Below are the code and all the weights of a small trained network. Each question names an input and a target symbol and asks about switching units off, where a switched-off unit gives its printed mean instead of its output.

import numpy as np


def w(rows, s, z=0):
    codes = np.array(rows[::2]) - 128.0
    scale = np.full(codes.shape[1], s)
    scale[-1] = z or s
    return codes * scale


def f(y):
    return np.maximum(y, 0)


def softmax(a):
    e = np.exp(a - a.max(-1, keepdims=True))
    return e / e.sum(-1, keepdims=True)


def log_softmax(a):
    a = a - a.max(-1, keepdims=True)
    return a - np.log(np.exp(a).sum(-1, keepdims=True))


def net(x, mask):
    ids = ['ΛΠΣβγημξτψ'.index(c) for c in x.split()]
    T = len(ids)
    res = E[ids] + P[:T]
    r = res
    for j in range(2):
        rows = slice(2 * j, 2 * j + 2)
        q, k, v = (r @ M[0][rows].T for M in (Q, K, V))
        z = softmax(np.where(np.tri(T) > 0, q @ k.T / 2**0.5, -1e9)) @ v
        o = O[0][rows]
        res = res + np.where(mask[j], z, o[:, -1]) @ o[:, :-1]
    y = f(res @ A[0][:, :-1].T + A[0][:, -1])
    res = res + np.where(mask[2:10], y, B[0][:, -1]) @ B[0][:, :-1]
    return log_softmax(res[-1] @ U[:, :-1].T + U[:, -1])


Q, K, V, O, A, B = {}, {}, {}, {}, {}, {}
E = w([
[124,152,13,30],'Λ',
[90,91,112,167],'Π',
[190,104,72,121],'Σ',
[188,190,191,99],'β',
[130,76,126,71],'γ',
[148,33,157,90],'η',
[154,63,134,212],'μ',
[134,117,27,179],'ξ',
[88,123,89,255],'τ',
[131,76,140,62],'ψ',
],0.018)
P = w([
[66,2,229,200],'0',
[193,124,197,170],'1',
[182,138,96,119],'2',
[170,158,125,136],'3',
[171,153,99,107],'4',
[172,162,110,111],'5',
[165,169,86,116],'6',
[153,178,117,137],'7',
[153,178,87,112],'8',
[152,181,95,121],'9',
[136,190,77,122],'10',
[142,177,85,129],'11',
],0.0081)
Q[0] = w([
[160,1,123,45],'H1',
[110,48,176,164],'H1',
[136,178,70,64],'H2',
[156,182,169,93],'H2',
],0.0096)
K[0] = w([
[10,62,184,132],'H1',
[61,122,138,113],'H1',
[164,151,130,157],'H2',
[149,7,148,127],'H2',
],0.012)
V[0] = w([
[130,163,110,192],'H1',
[96,98,107,191],'H1',
[2,52,72,160],'H2',
[193,117,188,137],'H2',
],0.0077)
O[0] = w([
[228,254,208,177,147],'H1',
[150,129,152,116,254],'H1',
[197,50,40,44,253],'H2',
[117,106,172,127,113],'H2',
],0.0084,0.0024)
A[0] = w([
[78,52,127,11,97],'N1',
[128,155,92,66,4],'N2',
[244,115,196,122,164],'N3',
[206,233,169,52,17],'N4',
[99,136,63,116,110],'N5',
[244,79,160,131,254],'N6',
[132,162,76,155,13],'N7',
[120,103,210,234,185],'N8',
],0.011,0.0051)
B[0] = w([
[189,105,221,196,209],'N1',
[168,188,122,121,142],'N2',
[83,207,56,42,195],'N3',
[1,141,150,86,165],'N4',
[169,165,184,147,165],'N5',
[159,121,51,133,248],'N6',
[85,75,129,197,153],'N7',
[113,164,28,3,164],'N8',
],0.0079,0.012)
U = w([
[154,125,29,188,201],'Λ',
[188,203,74,210,228],'Π',
[174,122,73,254,164],'Σ',
[111,80,132,123,53],'β',
[135,71,184,136,3],'γ',
[145,55,169,120,8],'η',
[141,136,125,121,120],'μ',
[228,167,155,102,105],'ξ',
[92,198,134,90,100],'τ',
[158,94,207,170,77],'ψ',
],0.0097,0.0049)

Each question gives the input, a string of symbols that net reads in full, and the target symbol t.
The units are the heads (2 rows each of Q, K, V and O) and the neurons (one row each of A and B). Each row of codes is followed by its name. A weight is (code - 128) times the scale printed after its matrix; where a second scale follows, it is the last column's (O, A, B and U).
mask holds one flag per unit, heads first, then neurons. A switched-off unit (its flag False) gives its mean, the last column of its rows in O or B, instead of its output. The means were averaged over made-up inputs and are rounded, as every weight is.
A unit's drop is (log p(t) with every unit on - log p(t) with that unit switched off) / (log p(t) with every unit on - log p(t) with every unit switched off).
The circuit of an input: a set's keep is (log p(t) with only the set's units on - log p(t) with every unit switched off) / (log p(t) with every unit on - log p(t) with every unit switched off). Starting from all 10 units, units are removed one at a time, each time the one whose removal leaves the highest keep (on an exact tie, the one counted first), for as long as the keep stays at least 0.8.
circuit, biggest first: the units of the circuit, biggest drop first
top k neurons: the k neurons with the biggest drops, biggest first
drop when u is switched off: that unit's drop, to one decimal
input ψ β β τ Σ ψ μ ψ τ μ η η, target ψ: circuit, biggest first => (H1, N1, N3)
input η η ψ ξ τ γ Π μ, target Λ: top 2 neurons => (N8, N1)
input Λ ξ ξ β β Λ, target τ: circuit, biggest first => (H2, N4)
input ξ β Λ, target τ: circuit, biggest first => (H2, N6)
input τ Σ Π ψ Π β τ γ γ, target τ: top 2 neurons => (N4, N3)
input Λ ψ ψ γ Λ, target ξ: top 2 neurons => (N5, N1)
input ξ τ γ μ, target Λ: top neuron => (N6)
input τ ξ β β ξ γ τ γ ψ Λ γ, target τ: top 3 neurons => (N4, N3, N1)
input ψ τ Π ψ γ, target ψ: top 3 neurons => (N1, N3, N8)
input ψ η η μ Σ β β ξ γ Π, target τ: top 4 neurons => (N8, N6, N1, N7)
input η ξ β, target τ: drop when N4 is switched off => 0.5
input τ τ τ γ ψ ψ ψ, target τ: drop when N3 is switched off => 0.5
input ψ β ξ β τ η, target ψ: drop when H2 is switched off => 0.1
